 20   17   10  -12  -25    3
 21   21    9   -8  -26   -2
 17   17   15  -12  -21    0
==> 20

-7  34   8  -8   1   2   3 ==> -7

 -9    5   -6   24
  9    0    6    0
 22  -28   28  -11
==> -9

-14    1   33   30  -12 ==> -14

 -1   16   26  -19 ==> -1

 8  18  29  11  -3
30  -5  24  24  -5
10  18  -3  11   4
==> 8
---
[987, -508, -223, 191] Out: 191, 987
[2, 8, 9, 5] Out: 5, 2
[49, 167, 133, 177, 244] Out: 244, 49
[82, 42, 57, 24] Out: 24, 82
[0, 2, 7, 1, 3] Out: 3, 0
[1, 5, 1, 5, 1, 8, 4] Out: 4, 1
---
 11   -4   14    3   -3  -34  -17 -> -17
 3   6  -4  34   7 -> 7
-31  -12   -2    2    5 -> 5
 20  -34  -15   -8    5 -> 5
-19   13  -26   26 -> 26
-18  -17   26   -2 -> -2
---
-17	-13	0	-26
-22	-3	40	-20
⇒ 40

2	7	6	2	7
8	8	4	5	7
⇒ 4

39	13	-12	-21	33
-40	-12	12	7	-25
⇒ 12

356	211	543	477	506	396	772
608	231	379	482	494	366	714
⇒ 379

542	139	452	939
401	3	226	617
⇒ 226

200	89	148	182	13	55	237
200	195	47	124	99	193	199
⇒ 47

1	3	4	3
2	2	6	8
⇒ 6
---
[-0.194  0.161  0.191 -0.080  0.022  0.176] out 0.191

[[  30.60  -46.34 -176.05  163.56   98.23 -141.72]
 [  49.56  -25.64  -33.99  175.73  124.32   68.00]] out -33.99

[[-0.224  0.007 -0.055  0.126  0.068 -0.048]
 [-0.137 -0.127 -0.002 -0.045  0.074 -0.142]] out -0.002

[ 0.86 -1.68  0.03 -1.57  1.50 -0.93] out 0.03

[ 0.01 -0.06  0.12  0.00 -0.07 -0.12] out 0.12

[  98.898  186.355  -48.997 -148.298  -63.302  -53.413] out -48.997
---
8	4	1	3	7
6	8	3	1	4
7	3	2	5	6
=> 7

75	105	595	757	486	829 => 75

39	-49	30	48	-31	-4	-23 => 39

992	501	102	569	351 => 992

1291	6005	4259	7503	8194 => 1291

-760	-982	-577	-787	-14	979 => -760

89	234	519	775
536	780	29	141
663	446	660	967
=> 663

121	83	40	146
166	167	94	230
97	73	91	130
=> 97

6	1	4	8 => 6
---
[[-15  14  23   2   5]
 [  0  19 -17  32 -19]
 [-15  14  -3  12  -3]] -> 23

[[ 22 -17 -14 -30  26 -15  18]
 [ 10  33 -30  11 -17   4  -2]
 [  7 -26  -3  22 -15  14 -23]] -> -14

[[ -2   2  -7  -7  -8]
 [ -2   1   1  -2   3]
 [ 33  -9  29  34 -16]] -> -7

[[ 10 -20   0   2   4   1]
 [-14  32 -13 -13  13   1]
 [ -3   1   1   5  -2  12]] -> 0

[[ -8  -4   1  11   2 -25   2]
 [  0 -20   8  11   3  -5  -6]
 [  1 -12 -10  22  21  -7  -4]] -> 1

[[-11   2   7 -25]
 [  0 -11 -15 -15]
 [  9  -2 -26   0]] -> 7
---
[[-30 -35 -32 -50  13]
 [ -8  49  43 -15   1]
 [-50 -32  36  12  24]]: -15

[[225 139  79  64 113  79]
 [232 197 111 110 137  17]]: 137

[[8 6 8 6 2]
 [9 6 7 5 3]
 [9 4 7 6 8]]: 5

[[663 713 502 485 870 688]
 [151 392 262 595  87 106]
 [358 690 274 516 654 268]]: 87

[[336 460 187 806]
 [781  63 883 249]]: 883

[[144 121 172 130 162 183  94]
 [185 212 122 146  47 109 177]]: 109

[[-486  478 -488 -256 -160  264]
 [ 261 -820  376  687  259 -573]]: 259

[[ 441  378 -669  197  555  426]
 [  45  517  881  692  -77  479]]: -77

[[ 34 -40  29  33  33]
 [ 34  35  32  26  33]
 [ 34  34  32  36  33]]: 26

[[1644 7278 6472 1246]
 [7755 5571 5823 8601]
 [5093 5608 6181 3859]]: 5823
---
4	-4	-3	2
28	-10	5	-8
-10	11	-1	13
ans = -1

9	-2	8	16	-13	14	-31
2	-14	-5	12	-1	-22	11
-19	-6	9	-8	19	-28	-8
ans = 9

-3	-1	6	3	-1	1
-4	-1	-12	4	29	1
3	6	-14	6	-12	-11
ans = -14

-23	23	-10	13	-23	-9	13
-1	30	6	-16	-15	-18	20
19	-18	1	11	17	-30	-8
ans = 1

-1	-21	14	-29
2	-22	17	-30
2	-24	18	-32
ans = 18

1	18	8	-9
3	7	4	-13
33	2	22	-22
ans = 22

-1	-2	7	31	7	3
-2	22	-3	-19	-25	-1
4	11	-5	-27	-25	7
ans = -5

27	2	6	-10	-22	28	21
26	1	11	-4	-17	28	23
25	1	12	-3	-16	28	23
ans = 12

29	27	8	14	-11
2	4	2	1	-1
16	23	5	9	-7
ans = 5

-6	9	9	18	19
12	10	-29	-1	-7
24	-18	10	-9	-7
ans = 10
---
Input:
[[ 4 57 23 29 88]
 [34 57 27 31 78]]
Output: 88, 78

Input: [ 25 809 127 236 266 227]
Output: 809, 266

Input: [3 0 1 8]
Output: 8, 3

Input: [72 42 29  8 85 77]
Output: 85, 77

Input: [28 26 89  5 69]
Output: 89, 69

Input: [4 1 0 4 9 1 7]
Output: 9, 7
---
[-28, -22, 11, 7, 5, -35, -6] --> -6
[[10, -1, 14, 1, -6], [5, 16, 2, 0, 7], [-32, -6, 3, -20, 9]] --> 2
[28, -3, 23, 13, -31, -4, 21] --> 13
[[5, 7, -7, 6, 7], [7, 7, -12, -1, 6], [17, -22, -13, -28, -6]] --> 5
[-3, -11, -2, -30, 3] --> -3
[-33, -17, 8, 13, -3, 11, -17] --> -3
[[19, 11, -16, -25, -17], [-30, -17, -24, -26, 25], [14, -5, -5, -21, -14]] --> -16
